Below are the code and all the weights of a small trained network. Each question names an input and a target symbol and asks about switching units off, where a switched-off unit gives its printed mean instead of its output.

import numpy as np


def w(rows, s, z=0):
    codes = np.array(rows[::2]) - 128.0
    scale = np.full(codes.shape[1], s)
    scale[-1] = z or s
    return codes * scale


def f(y):
    return np.maximum(y, 0)


def softmax(a):
    e = np.exp(a - a.max(-1, keepdims=True))
    return e / e.sum(-1, keepdims=True)


def log_softmax(a):
    a = a - a.max(-1, keepdims=True)
    return a - np.log(np.exp(a).sum(-1, keepdims=True))


def net(x, mask):
    ids = ['βγδζηθλπστφψ'.index(c) for c in x.split()]
    T = len(ids)
    res = E[ids] + P[:T]
    u = 0
    for l in range(2):
        q, k, v = (res @ M[l].T for M in (Q, K, V))
        z = softmax(np.where(np.tri(T) > 0, q @ k.T / 3**0.5, -1e9)) @ v
        res = res + np.where(mask[u], z, O[l][:, -1]) @ O[l][:, :-1]
        u += 1
        y = f(res @ A[l][:, :-1].T + A[l][:, -1])
        res = res + np.where(mask[u : u + 12], y, B[l][:, -1]) @ B[l][:, :-1]
        u += 12
    return log_softmax(res[-1] @ U[:, :-1].T + U[:, -1])


Q, K, V, O, A, B = {}, {}, {}, {}, {}, {}
E = w([
[157,102,204,94,177,165,94,120],'β',
[192,148,121,181,131,103,107,46],'γ',
[183,76,112,171,86,171,133,67],'δ',
[61,110,192,252,93,21,118,76],'ζ',
[90,69,170,205,53,119,46,131],'η',
[134,159,102,99,187,66,134,98],'θ',
[130,77,108,85,171,150,208,77],'λ',
[116,53,166,172,93,157,146,162],'π',
[96,177,179,96,138,116,31,47],'σ',
[83,43,64,82,129,88,100,162],'τ',
[81,217,181,201,39,138,91,114],'φ',
[132,56,39,121,118,49,7,107],'ψ',
],0.019)
P = w([
[174,126,224,2,36,33,186,146],'0',
[165,118,182,4,58,50,187,124],'1',
[157,117,167,21,69,70,170,105],'2',
[150,118,162,40,83,90,167,91],'3',
[136,125,151,59,96,95,156,94],'4',
[130,116,129,73,103,107,146,88],'5',
[128,122,124,90,118,125,147,81],'6',
[124,126,111,110,135,137,135,81],'7',
[115,128,96,123,143,148,128,74],'8',
[106,129,83,143,149,156,105,80],'9',
[100,131,79,160,166,175,111,70],'10',
[86,136,64,184,171,177,95,74],'11',
[84,136,59,207,182,186,75,68],'12',
[76,142,37,206,190,200,75,53],'13',
],0.0078)
Q[0] = w([
[161,158,131,119,117,141,71,227],'0.h0',
[212,150,83,165,131,111,155,254],'0.h0',
[59,63,129,109,94,109,98,38],'0.h0',
],0.017)
K[0] = w([
[206,111,159,120,72,42,210,96],'0.h0',
[161,135,216,3,13,67,140,77],'0.h0',
[72,168,85,219,254,217,105,107],'0.h0',
],0.012)
V[0] = w([
[86,208,38,24,39,45,103,165],'0.h0',
[180,26,153,141,213,111,6,254],'0.h0',
[83,122,91,176,3,197,55,104],'0.h0',
],0.0076)
O[0] = w([
[74,183,66,120,124,103,99,194,109],'0.h0',
[167,33,135,166,99,2,83,149,50],'0.h0',
[98,121,60,76,47,96,129,105,255],'0.h0',
],0.0083,0.0025)
A[0] = w([
[157,104,130,72,143,196,68,185,73],'0.n0',
[76,51,55,93,234,105,143,141,132],'0.n1',
[88,85,172,180,16,235,107,254,42],'0.n2',
[97,82,94,88,97,123,130,148,3],'0.n3',
[127,137,27,168,204,146,140,136,142],'0.n4',
[77,140,87,177,134,214,110,239,121],'0.n5',
[157,151,219,110,30,138,100,123,66],'0.n6',
[212,148,84,236,39,175,180,245,154],'0.n7',
[159,187,133,221,139,131,80,187,78],'0.n8',
[129,78,122,193,83,170,222,244,12],'0.n9',
[112,161,125,132,244,49,125,124,98],'0.n10',
[74,111,183,179,140,203,98,198,152],'0.n11',
],0.0082,0.0031)
B[0] = w([
[130,105,158,176,83,38,131,148,159],'0.n0',
[174,128,254,95,72,134,174,174,252],'0.n1',
[172,166,132,28,140,49,254,91,186],'0.n2',
[101,161,114,101,205,160,163,90,187],'0.n3',
[140,187,89,89,41,119,163,111,193],'0.n4',
[139,119,168,80,163,144,137,170,150],'0.n5',
[94,72,104,127,250,149,119,104,254],'0.n6',
[125,79,81,88,50,172,23,196,151],'0.n7',
[138,155,122,114,54,154,120,147,144],'0.n8',
[248,108,123,79,137,72,50,119,141],'0.n9',
[169,92,175,124,83,226,78,156,222],'0.n10',
[159,157,137,111,64,151,173,96,168],'0.n11',
],0.0098,0.0048)
Q[1] = w([
[127,147,7,247,226,137,177,237],'1.h0',
[156,107,134,67,85,133,88,93],'1.h0',
[103,133,170,153,77,99,137,116],'1.h0',
],0.02)
K[1] = w([
[118,117,192,4,151,99,135,184],'1.h0',
[124,126,84,196,110,128,141,138],'1.h0',
[120,133,123,129,107,144,48,91],'1.h0',
],0.023)
V[1] = w([
[123,150,180,132,113,61,209,148],'1.h0',
[10,37,174,142,72,189,138,132],'1.h0',
[120,203,146,171,145,88,73,75],'1.h0',
],0.011)
O[1] = w([
[153,154,90,221,124,71,159,117,144],'1.h0',
[125,97,1,183,206,190,115,197,253],'1.h0',
[122,198,142,159,224,52,139,161,220],'1.h0',
],0.0078,0.013)
A[1] = w([
[113,136,131,114,164,154,184,109,123],'1.n0',
[103,177,135,171,123,145,9,90,92],'1.n1',
[152,163,85,128,77,94,56,146,141],'1.n2',
[137,160,122,147,132,80,156,146,10],'1.n3',
[123,139,85,239,111,122,159,134,25],'1.n4',
[206,120,124,181,18,140,186,127,4],'1.n5',
[141,167,129,162,50,124,148,120,2],'1.n6',
[151,144,169,117,86,103,105,102,114],'1.n7',
[74,150,81,102,106,103,148,82,81],'1.n8',
[2,97,193,212,93,143,143,123,87],'1.n9',
[83,199,60,96,84,139,170,123,72],'1.n10',
[164,134,59,151,52,155,185,147,64],'1.n11',
],0.0085,0.0046)
B[1] = w([
[128,117,83,174,80,120,138,121,199],'1.n0',
[138,127,183,42,175,97,215,207,206],'1.n1',
[70,186,109,154,89,174,109,77,180],'1.n2',
[144,110,97,111,98,183,119,116,166],'1.n3',
[146,117,184,64,64,129,148,124,255],'1.n4',
[159,107,132,79,204,129,180,202,142],'1.n5',
[79,119,154,116,147,157,121,165,133],'1.n6',
[152,186,69,170,107,101,106,140,163],'1.n7',
[82,102,138,212,108,160,95,88,177],'1.n8',
[196,166,2,137,190,184,106,137,189],'1.n9',
[123,73,206,176,167,154,48,139,181],'1.n10',
[75,206,184,90,156,77,126,127,170],'1.n11',
],0.0089,0.0082)
U = w([
[188,76,172,180,145,76,124,129,132],'β',
[168,174,139,138,113,65,171,57,134],'γ',
[151,101,86,94,115,144,147,97,112],'δ',
[145,151,43,189,162,87,176,153,254],'ζ',
[91,84,104,142,114,39,197,90,105],'η',
[206,177,129,143,105,139,143,173,75],'θ',
[143,132,142,152,117,120,253,117,101],'λ',
[187,113,78,86,142,58,174,102,42],'π',
[107,151,112,89,178,76,147,116,114],'σ',
[95,98,136,145,91,58,188,205,135],'τ',
[77,123,157,195,108,103,165,133,116],'φ',
[134,124,82,132,84,49,92,159,146],'ψ',
],0.0055,0.0041)

Each question gives the input, a string of symbols that net reads in full, and the target symbol t.
The units are the heads (3 rows each of Q, K, V and O) and the neurons (one row each of A and B). Each row of codes is followed by its name. A weight is (code - 128) times the scale printed after its matrix; where a second scale follows, it is the last column's (O, A, B and U).
mask holds one flag per unit, layer by layer, with each layer's heads first. A switched-off unit (its flag False) gives its mean, the last column of its rows in O or B, instead of its output. The means were averaged over made-up inputs and are rounded, as every weight is.
A unit's drop is (log p(t) with every unit on - log p(t) with that unit switched off) / (log p(t) with every unit on - log p(t) with every unit switched off).
The circuit of an input: a set's keep is (log p(t) with only the set's units on - log p(t) with every unit switched off) / (log p(t) with every unit on - log p(t) with every unit switched off). Starting from the 12 units with the biggest drops (on a tie, the unit counted first), units are removed one at a time, each time the one whose removal leaves the highest keep (on an exact tie, the one counted first), for as long as the keep stays at least 0.8.
circuit, biggest first: the units of the circuit, biggest drop first
top k neurons: the k neurons with the biggest drops, biggest first
top k neurons in layer l: the k neurons of layer l with the biggest drops, biggest first
drop when u is switched off: that unit's drop, to one decimal
input β θ φ λ δ ζ, target ζ: circuit, biggest first	[1.n9]
input β π β, target β: top 2 neurons	[0.n2, 0.n0]
input λ σ τ ζ γ φ, target γ: circuit, biggest first	[1.h0, 0.n2]
input δ φ η η φ φ, target φ: circuit, biggest first	[1.n10, 0.h0, 1.n8]
input θ φ η σ δ ζ θ ζ σ σ γ θ, target γ: circuit, biggest first	[1.h0, 0.n4]
input δ π ζ ζ β ζ φ δ δ λ ψ ψ σ ψ, target δ: circuit, biggest first	[1.h0, 0.n1]
input γ β π, target π: circuit, biggest first	[0.n2, 0.n9]
input ζ ζ ζ η φ ζ γ ψ, target γ: circuit, biggest first	[1.h0, 0.n1, 0.n6]
input δ β δ σ ζ ψ θ σ σ δ, target δ: top 2 neurons	[0.n7, 0.n1]
input ζ ψ ψ β ζ β λ τ τ ζ β γ λ, target γ: circuit, biggest first	[1.h0, 0.n4]
input δ θ ζ δ β ζ φ δ θ, target δ: circuit, biggest first	[1.h0, 0.n10]
input ζ σ σ ζ ζ, target ζ: circuit, biggest first	[1.n9, 1.h0]
input θ θ β β ζ β β, target β: top 2 neurons	[0.n0, 1.n9]
input τ η β ζ φ λ θ φ ζ δ σ, target δ: circuit, biggest first	[1.h0]
input τ θ ψ ζ τ τ ζ λ δ β ψ γ θ, target θ: circuit, biggest first	[0.n10, 0.n1, 0.n6]
input θ τ ψ γ β τ η, target η: top 2 neurons	[0.n2, 0.n6]
input φ τ δ η σ τ σ λ σ η, target δ: top 2 neurons in layer 0	[0.n7, 0.n2]
input π ψ λ λ, target λ: top 2 neurons	[0.n1, 1.n5]
input σ θ π τ σ ψ η θ η ψ τ, target τ: circuit, biggest first	[0.n1, 0.h0]
input ζ σ ψ δ λ ζ ζ λ θ η γ δ φ, target δ: top neuron	[0.n6]
input β λ σ θ η ζ η λ σ γ λ β π, target γ: circuit, biggest first	[1.h0, 0.n2]
input η σ σ, target σ: top 3 neurons in layer 0	[0.n2, 0.n1, 0.n6]
input ζ λ ψ β β λ φ γ ζ β τ δ λ, target δ: top 2 neurons	[0.n7, 0.n2]
input σ β θ λ ψ τ φ, target φ: top 2 neurons in layer 0	[0.n2, 0.n1]
input σ π γ ζ ψ θ β σ σ ζ θ δ θ π, target δ: top 2 neurons	[0.n7, 0.n1]
input θ θ ψ γ σ, target γ: top 2 neurons	[1.n7, 0.n7]
input η ζ γ, target γ: top neuron	[0.n10]
input ζ ζ φ β ζ β π θ ζ ψ σ γ δ η, target δ: drop when 1.h0 is switched off	0.9
